How the objects are linked:
Lep: ^>Pon, §>Zir, &>Zam, $>Boz
Faf: ^>Zus, §>Bem, &>Pav, $>Mis
Nuv: ^>Pum, §>Tem, &>Mab, $>Mas
Zev: ^>Par, §>Zon, &>Gak, $>Pav
Guk: ^>Zab, §>Dud, &>Seb, $>Lep
Kom: ^>Guf, §>Lak, &>Mit, $>Det
Zal: ^>Mes, §>Dup, &>Feg, $>Lak
Zif: ^>Mas, §>Lol, &>Pum, $>Zib
Suf: ^>Veb, §>Zib, &>Kul, $>Mab
Tel: ^>Lof, §>Dag, &>Tav, $>Seb
Dol: ^>Lef, §>Fiv, &>Zuv, $>Faz
Zul: ^>Zon, §>Vaz, &>Mis, $>Rop
Fev: ^>Kel, §>Saf, &>Dud, $>Lor
Lor: ^>Zuv, §>Mip, &>Zir, $>Lef
Mas: ^>Gif, §>Mez, &>Zif, $>Nug
Zuv: ^>Dol, §>Tov, &>Lor, $>Tev
Led: ^>Lak, §>Gev, &>Mes, $>Vem
Teb: ^>Lol, §>Feg, &>Tem, $>Mit
Mit: ^>Kom, §>Led, &>Mez, $>Ruk
Lof: ^>Gog, §>Boz, &>Tel, $>Guk
Mip: ^>Tov, §>Par, &>Zof, $>Kon
Tem: ^>Teb, §>Mef, &>Geg, $>Mez
Zab: ^>Zam, §>Fev, &>Guk, $>Pon
Dag: ^>Boz, §>Zuv, &>Pon, $>Nur
Fiv: ^>Kon, §>Pav, &>Tov, $>Gup
Mab: ^>Nuv, §>Geg, &>Bof, $>Zif
Gup: ^>Gos, §>Ris, &>Sov, $>Zev
Det: ^>Mef, §>Kib, &>Ruk, $>Zal
Vot: ^>Vaz, §>Pum, &>Fub, $>Kul
Ber: ^>Zum, §>Zam, &>Gev, $>Tel
Geg: ^>Tem, §>Det, &>Fov, $>Lol
Gos: ^>Gak, §>Mis, &>Gup, $>Par
Zum: ^>Tav, §>Lep, &>Ber, $>Lof
Gif: ^>Zib, §>Mit, &>Mas, $>Fov
Lol: ^>Mez, §>Zal, &>Teb, $>Kom
Kas: ^>Bem, §>Veb, &>Rop, $>Fub
Vem: ^>Kib, §>Tav, &>Buf, $>Suv
Feg: ^>Zal, §>Suv, &>Mef, $>Led
Lak: ^>Buf, §>Ber, &>Led, $>Kib
Pav: ^>Faf, §>Kas, &>Nuf, $>Ris
Guf: ^>Ruk, §>Buf, &>Kom, $>Mef
Zon: ^>Pil, §>Vez, &>Zul, $>Kas
Pim: ^>Fub, §>Mab, &>Bem, $>Vaz
Bem: ^>Pim, §>Bof, &>Kas, $>Vot
Gak: ^>Zev, §>Zul, &>Gos, $>Nuf
Pil: ^>Rop, §>Kul, &>Zon, $>Bem
Boz: ^>Kuz, §>Dol, &>Dag, $>Dud
Mis: ^>Zul, §>Vot, &>Ris, $>Pil
Gev: ^>Ber, §>Zab, &>Gad, $>Tav
Ruk: ^>Det, §>Vem, &>Guf, $>Feg
Tav: ^>Tel, §>Pon, &>Zum, $>Gog
Rop: ^>Kas, §>Suf, &>Pil, $>Pim
Dud: ^>Fev, §>Faz, &>Nur, $>Zir
Dup: ^>Gad, §>Seb, &>Suv, $>Ber
Veb: ^>Bof, §>Nug, &>Suf, $>Nuv
Faz: ^>Saf, §>Gup, &>Tev, $>Zof
Vaz: ^>Vez, §>Zif, &>Vot, $>Suf
Kuz: ^>Nur, §>Lef, &>Boz, $>Fev
Mez: ^>Mit, §>Mes, &>Lol, $>Guf
Tov: ^>Fiv, §>Nuf, &>Mip, $>Sov
Buf: ^>Vem, §>Zum, &>Lak, $>Ves
Mef: ^>Feg, §>Ves, &>Det, $>Mes
Zir: ^>Lor, §>Zof, &>Kel, $>Dol
Gad: ^>Gev, §>Guk, &>Dup, $>Zum
Tev: ^>Faz, §>Sov, &>Lef, $>Biz
Pum: ^>Zif, §>Teb, &>Nuv, $>Gif
Fub: ^>Vot, §>Nuv, &>Pim, $>Vez
Par: ^>Nuf, §>Pil, &>Zev, $>Faf
Vez: ^>Kul, §>Mas, &>Vaz, $>Veb
Suv: ^>Dup, §>Gog, &>Ves, $>Gev
Zib: ^>Nug, §>Kom, &>Gif, $>Geg
Kel: ^>Zir, §>Biz, &>Fev, $>Zuv
Fov: ^>Geg, §>Ruk, &>Nug, $>Teb
Kib: ^>Ves, §>Tel, &>Vem, $>Dup
Lef: ^>Tev, §>Kon, &>Dol, $>Saf
Bof: ^>Mab, §>Fov, &>Veb, $>Pum
Sov: ^>Gup, §>Zus, &>Kon, $>Gak
Nur: ^>Dud, §>Tev, &>Kuz, $>Kel
Zof: ^>Mip, §>Zev, &>Biz, $>Fiv
Kon: ^>Sov, §>Faf, &>Fiv, $>Gos
Gog: ^>Seb, §>Kuz, &>Lof, $>Zab
Ves: ^>Suv, §>Lof, &>Kib, $>Gad
Biz: ^>Zof, §>Gak, &>Saf, $>Tov
Zus: ^>Ris, §>Pim, &>Faf, $>Zul
Ris: ^>Mis, §>Fub, &>Zus, $>Zon
Mes: ^>Led, §>Gad, &>Zal, $>Buf
Nug: ^>Fov, §>Guf, &>Zib, $>Tem
Pon: ^>Dag, §>Lor, &>Lep, $>Kuz
Kul: ^>Suf, §>Gif, &>Vez, $>Bof
Saf: ^>Biz, §>Gos, &>Faz, $>Mip
Nuf: ^>Pav, §>Rop, &>Par, $>Zus
Zam: ^>Lep, §>Kel, &>Zab, $>Dag
Seb: ^>Guk, §>Nur, &>Gog, $>Zam

The rows follow the links: the fewer symbols apart two objects are, the more alike their rows tend to be.

Each row is also shifted at random along 6 hidden directions that mean nothing.

Known rows, each with its object:
[ -45  -55   17  -25  -33   11   18   70  -42   -5  -18   40   84  -43  -69  -37   73    4   -2  -83    2  -31   -6  -67  -20  -10  -29   -1   13   49  -59   26]
object: Kib
[ 198   37   37   32   25  -17  -15  -38   24  -27   12   32   13  -26  -14    4  -19   -4  -19   19   37  -37  -50  -23  -24  -21   -2  -31  -70   -3   -1 -102]
object: Kom
[  -5   48  -19   13  -13    8   17   -9   -5    3    4  -45    7   53    6   -1   32  -10   -6    0  -13   16  -17    6   29  -26    6   74   41  -19   53  -61]
object: Biz
[-105  -26   15    3  -20    9    0   33   31   18  -28   10   -7   10   16    3  -25  -10  -53  -16  -30  -21  -15   14  -11   14  -21   36  -20  -32   56  -40]
object: Mef
[  35   52   42   -4  -23   -3   26   -2   35  -37   24   20  -16  118   13   37   22  -37   31   -4  -13   44  -16  -27   48  -24   27   47  -78  -11   92  -23]
object: Mip
[ -15  -41  -13   20   -9  -20  -26   14    5  -17   52  102    4    4   33  -37   15  -26  -65  -38    6   16  -15  -43   18  -36  -34  -38  -49    3   32    4]
object: Lak
[  91   56  -40   26   -6    1  -27  -41  -55   -8  -22  -40    6  -83  -44  -23    1   32  -21   17   12  -19   -3   36  -14    2   10  -51   64  -23  -43  -71]
object: Zuv
[  96   -6  -10   19   19  -22  -30    6  -42   23    7    0   49  -71  -14  -33   52   53    9   31   17  -17  -15  -35  -12   -2  -11  -83  -10   31  -62   31]
object: Bof
[ -11  -30   16  -41  -26    6   41   34   30  -23  -39   -8   24  -15  -56   12    2  -19   60  -35   10   -5   42  -16  -30   13    1  -22    3  -21  -25   31]
object: Ves
[   9    1   53   -6   -3  -21   30   11   69   -6  -21  -34   12   10  -15   38  -25  -22   40   21   23  -22   12   19  -20   27   10  -19  -35  -43   26  -32]
object: Det
[ -13  -32    7  -13  -12   -8   27   37   29  -11    0    4   47    3  -25   -4   25  -32   28  -36   20   -1    9  -24  -11   -9   -9  -11    6   -4    8    6]
object: Buf
[  30  -10   23   26    5  -36  -21  -24   29   -5   18   25   -7  -34   14   -9  -19   -2  -24   25   27  -31    1    8  -11   -2  -13  -64  -34  -31  -17  -18]
object: Ruk
[ -57  -22   28  -23   -1   16   12   55   15   33    1  -19   36   33    7   29   47   21   32   13  -28    9    2  -19   -5   35    7   14  -38   17   27   53]
object: Mab
[   8    8    9   -9  -24   42  -22   -4  -48  -21  -20   66  -12  -12   -4   -3  -14   -5  -55  -53  -38   13  -49   11    2   12  -22    1  -13   41    9  -20]
object: Kuz
[ -16  -14   -3  -10    0  -17   -6  -22    2   -3   46   11   -1   15   50    8    5  -16    5   -7   37   36   10   15   42   16  -44  -14   35   24   -3   35]
object: Zam
[ -93  -39   -5   -3  -16   38   24  -16   23    4  -15    6   -6   28   36    2    2   18   -9    2  -31  -14    5    6  -42   21   -3    8   -5   -9    4   60]
object: Nug
[ -34   14  -31   17   -9  -25  -37  -39  -17    9   33   34  -45   25   33  -36   -8  -16  -55  -10  -38    1  -19   -8   37  -49    7   40    6   -7   14   22]
object: Sov
[  25   -5  -10   14   22   13   16  -39   20   29   18  -46   40    0    9   -2   19   -3    6   10   14  -37  -12    9  -53  -14   -2   37   67    2  -42  -11]
object: Tem
[ -13  -38   41   10  -12  -46    0   11   51  -34   50   64    8   18   24    4   16  -32   14   -1   40   19   24  -22   20   -1  -12  -93  -78  -18   23   41]
object: Mes
[  17  -27  -38    4    2  -24    0    1   13    1   24    5   32  -29   -8  -33   13  -29    2  -23   32   -4   17  -10  -12  -30  -20  -28   46  -15  -22    8]
object: Vem
[ -24   27  -69   33  -38    7  -11  -57  -40  -21  -72   -3  -73  -33   11  -63  -44   38  -68    7  -44  -14   -3   34    9  -23  -10  -18   37  -60    2  -17]
object: Zof
[  40    5  -20   17   44   15  -31   38  -22   61   26   15    9   22    9   -5   19   -6  -27    5  -35   17  -42   -8    3  -48  -14   55   -2   32   13  -35]
object: Vaz
[   0   -9   56    0    6  -12    7   -9   47   15   37   -1   25   21    4   32   15  -17   18   15   17  -27    3    1  -25    4    4    5  -23   -6  -19   -2]
object: Mit
[   7   -8   -4    5   30    6    7   28  -12   45  -26  -36    8  -12  -26   -3    4    7   40   21  -15    5    8   24  -19  -24    3   -7   33    6  -47   19]
object: Vot
[-108   15   47  -30  -50   40    3   21    1  -24  -24   29  -48   37  -15   58  -14   -4   -1  -10  -53   28   31   38    1   53   32  -14  -61  -29   45   14]
object: Lor
[-104  -51  -15  -38  -37    2  -14   19  -22    4  -24   22  -30  -67  -19  -12   -8   35  -21  -16   -7  -18   66   -7   -2   37  -39  -17   21  -18  -67   64]
object: Zum
[  30    2    6   -8   -5   10   -6   -8  -26  -12   11   29   13    6   23   -3    6   -6  -23  -35   15   22  -36   -1   27   12  -44   10   14   49    9  -13]
object: Lep
[  37    1   17   11   11    9    5  -33   30    9    9   -6    8    2    7   11   -9   -9   -7   14    4  -35  -13    9  -44   -9    0   11    1  -13  -23  -23]
object: Lol

The symbols that take the first to the second take the third to the fourth, perhaps in another order. What is the fourth?
Answer with the object's name.
A [ -44  -60   46  -15  -37  -16   25   58   -7  -31  -11   48   70  -23  -43  -24   63   -2   21  -56   22  -11    5  -54   -8    5  -18  -64  -38   29  -35   45]
B [ -19  -12  -52  -19  -17   -1  -14  -20   -1    0  -42  -18  -60  -72   -2   -8  -59   29  -23   16    3  -17   58   25   -6   34  -36  -10   46  -52  -33    7]
C [ -62   38    7   -7  -35   34   16   20   -9   -7  -23  -26  -13   48  -11   26   16    6  -15   -5  -36   17   -2   17   17   16   15   54   -3  -26   64  -53]
D Gos

A [   4  -12    9  -22  -20   17   42   35   49  -33  -60    0    5   15  -31   12  -32  -32   22  -31   -8    2    1   -8  -27    6    3    6  -31  -35   56  -30]
B [ -67   18   36  -19  -44  -24   29  -24   29  -34  -19  -57  -25  -12  -32   46    3    7   97   49   27   16  103   66    0   61   46 -125    4  -68  -43   80]
C [ -30   27  -15   19  -16   -6  -27   -3  -45   13   56    1   21    1    3  -11   64   10  -28    1    5   11    3    1   31  -10   -3   -2   37    4   -8  -20]
D Vot

A [  42    7   46  -24  -17   11   13    5   15  -47    4   54  -15   48   27   37  -12  -19   13  -23   19   43  -16  -14   38   35  -28   -7  -67   34   50   -2]
B [ -28   39  -37   14  -13   10  -26  -36  -10    4    3  -27  -46  -19    7    9  -26    3  -29   27  -16   11   32   68    3   14   15  -23   46  -58   13  -25]
C [  50    4   30  -21  -15   -2   10   -4    4  -39    0   35  -13   18   23   22  -12   -4   10  -12   31   34   -7  -11   36   35  -34  -21  -40   26   26    2]
D Lor

A [  14   12   19  -45    4  -17   23    9   68   -3   33  -44  -19   40   13   72  -16  -29   70   31   45   31   68    9   26   45   -7   33    2  -30   31    9]
B [ -13   34    0  -13  -10   41  -17   -4  -12    2   -2    5  -18   14   -7   34  -18  -25  -28  -24  -40   20  -17   45   -5   15   10   37   16   -1   37  -43]
C [  -3   -6   -3    1   -1   -6  -28  -28   -5  -10   64   65  -23   35   67    7   -5  -31  -31  -21   11   48  -13   15   42    2  -38  -13   -1   28   26   25]
D Faz

A [  34  -12   45  -21  -15   54   62   29   -6  -20  -66  -29   79    8  -43    9   53   37   41  -26   -8  -33  -42  -50  -60   30    8   24  -28   47   -6   -3]
B [   9   -4   45    1  -10    8   14   53   30   -8  -20   23   36   23  -15   12    4  -19  -26  -32   -8  -13  -51  -30   -5    4  -13   42  -63    5   74  -87]
C [ -40   -6   -7   -4   26    4  -21   33   25   64   35  -12   -8   44   33   30   10   -9    4   34  -41   30   10   13    8   -2    1   34  -16  -10   41   30]
D Teb

A [  39   22    5  -13   27    7   21   22   58   33    3  -78   22   44   14   51   11   -7   63   51   -1   21   11   12  -12   26   23   29  -12  -22   66    2]
B [  23  -29   54   -3   -2   -5   31  -21   21  -12   40   10   59   14   -2   12   63    3   59    5   39  -20    8  -33  -37    5    8  -48  -20   30  -70   68]
C [-114  -44  -22   -3  -26   54   -3   28  -30   16  -49   30   -5   -5   29  -27   10   57  -69  -15  -70  -18  -30  -22  -26   31  -22   21  -30   13   33   37]
D Lol

A [ -56  -19   18  -48  -22   -6   32   20    9    2  -29  -57   10  -18  -15   27    2   17   53    1   31   -2   52   14   12   62  -28    8   44   -1  -28   35]
B [-111    2    2   20  -34  -20  -26  -16   -5  -11   82   64  -42   65   59    5   43   -5  -31   12  -12   47   34    0   61   -6    1  -35  -40  -25   35   50]
C [ -47  -21  -38  -22   -3    7  -35   15    2   27   45   32  -30   -1   18    5   -8  -13  -50  -14  -13   10   35  -12   14    0  -35   64   23  -17    9   -2]
D Lor

A [ -95  -34    9  -10  -15  -23   37   18   68    3  -18  -48   10    8    2   13  -16  -32   41    3   19   -4   46   35  -13   20   -2  -25   25  -56   25   23]
B [  37   13  -51  -11   20  -14  -28  -20   27   21   46  -19  -35  -10   33   16  -30  -15  -21   24   28   13   41   11   23    4  -34   53   46  -34   18  -34]
C [  59   44  -18   18  -25  -12   -2  -55   -3  -42  -39   21  -61   12    1  -24  -41    3  -17    5  -26   -1  -17    1   18  -34   16  -15  -33  -38   24   -9]
D Mis

A [  34   26   73  -14  -52   12   43   44  -53  -46  -43   19   65   25  -71   -9   92   30   31  -50   -6  -10  -45  -74   21   -6    6    8  -58   55  -11  -22]
B [-127   -9   21  -14  -38  -27   12   -4   -2    5   23    0   -2   57    7   -5   47  -14   25  -16  -23   10   24   -6   37  -18   12   18   12   -2  -17   90]
C [   8  -17  -23  -26    3   -8   -7   18    8   22   46    0   21  -12  -19    8   24  -26    9  -20   20    2   37  -23   -1  -14  -20   39   48   -4  -26    6]
D Zum

A [   1   -3   35  -45  -29   10   29   26    8  -30  -52  -11  -10  -10  -21   34  -16   21   34   -9   19    5   26   -9   11   63  -28    5  -24    2    2    1]
B [  43  -17   23   -9  -24  -12   -4  -10  -48  -42  -12   53   15  -47   -3  -22   17   27   -1  -29   39    5  -15  -22   24   30  -49  -77  -12   57  -56   34]
C [  41   39   27   -5  -34  -36   40  -47   36  -53  -34  -34  -31   29  -19   11  -11   -9   85   30   19   11   38   15   17   -3   40  -64  -23  -50   -8   49]
D Gup

A [  33   45   16   -7  -36   17   32   -2  -16  -33  -72  -18   -3   26  -39  -12    4   10    8  -26  -34  -11  -37  -19    6  -18   17   43  -17   -5   28  -39]
B [ 125   18   -3    8   25  -13   -6   -5   19    6   -3  -28   22  -20   -1    7   13   27   42   51   20    1   -4  -13  -15   12   11  -58  -35   -5    9    6]
C [ -22  -24   22  -13    0    4   -7   48  -22   34  -22   -8   34  -24  -23    2   44   42   22   13  -27   -7    1  -18  -15   23   -3  -32  -30   22  -32   56]
D Ves

A [ -24   -7   21   11   15   -8   -8   20   27   41   36  -16   39   13   12    8   18  -21  -32   -2    6  -26  -27   -1   -9   -9  -19   63   16   -2   23  -63]
B [  72    5  -43   36   19  -16  -12   -8   12   11  -13  -22   25  -48    3  -44  -21   -9  -51   -2   22  -29  -40    5  -16  -27  -29    6   43  -27   29 -100]
C [  11   -2  -30   23   50   -7   -9   -1   15   44   26  -15  -26   26   25    0  -18  -19   23   37   -8   31   15   36    3  -44    3   -3   26  -10  -12   16]
D Kul

A [   9    6   63  -43  -34   24   41   13  -10  -42  -59  -10   26   -2  -52   38    3   -9   66  -41    4    8   -7   20  -14   52    5  -39   -8   37  -27   28]
B [  60   34  -57   28  -18  -15    9  -42  -73    0  -67  -79   36  -81  -52  -83   36   47   -4   -8    9  -51  -24    1   -9  -39  -10   -7  124   -4  -83  -35]
C [  24    4   -5   -3  -13   42    9   15   10  -16  -86    5  -33  -10    5    4  -42   48  -19   26  -52   -5  -20   -4  -32   41    6  -23  -79  -27   58   -1]
D Ruk

A [  48    3  -34   26   35  -37   -5   -2   60   27   85  -27   44   35   38   -3   18  -66    2    2   47   20   -7    1   14  -44  -17   35   50  -19   62  -60]
B [ -57  -29    6  -36  -27   14   14   34  -46    4  -50  -20   28  -48  -20  -13   22   42   -9  -33   10  -18    4  -14   14   52  -56   27   48   38  -42    7]
C [  96   47   11    9    8   -2  -37  -20  -28   -5   68   24   28   -7  -14   21   36  -25   -4   -7   19   23  -21    7   13  -10   13  -21    8   28   -8  -42]
D Gup

A [  14   -5  -76   37   36   15  -18  -63   -2   59   29  -54   21  -29   35  -40   -2    4  -56   13    0  -50  -28   31  -52  -39  -24   66  131  -12  -41  -40]
B [  -1  -17    2  -20    0  -54    0  -25   25   -6   58  -21   -5  -19   33   20   10    0   55   37   78   23   77   10   38   40  -30  -62   35   -9  -48   72]
C [ 164   46   18   -9    2   10   13  -40    4  -51  -30    0   -1   -8  -13   24  -35  -23   32  -10   32   22  -34   19    1   15   -6  -39  -10   23   16  -50]
D Pav

A [  36   42   -1    8   -2   -3  -34  -29  -12   -6   55   17  -13   -3    2   23    6  -19  -10   11    7   25    9   32   12    5   17  -38    6  -11    3  -19]
B [  50   46  -51   34   -3  -16  -22  -51  -20   -2   25    8  -27   28   30  -42    4   -9  -50    1  -20    8  -38   -7   35  -63   -4   43   29  -16   34  -44]
C [ -34    2   20  -29  -37   50    1   12  -53  -18  -72   22    1  -37  -47    4  -12   10  -22  -54  -45   -8  -28   28  -22   35   -8   -8   14   28  -25   -6]
D Saf

A [  25  -15   67   -9   24   -3   11   67   -9   23   34   34   47   47  -26   26   67   -7   61   -5   -2   31   -7  -36    9  -25    7  -12  -61   61  -36   40]
B [  38  -11  -12   19   21    6  -48   33  -34   39   61   57   41    9   36  -20   65   28  -60    3  -22    8  -54  -61   17  -16  -24   17  -49   52   33   -4]
C [  87  -14  -46   44   28  -13  -33  -54  -19    6   79   39   32  -19   59  -47   48   24  -40   24   31   -6  -29  -38   -8  -29  -22  -52    4   28  -22   25]
D Lol

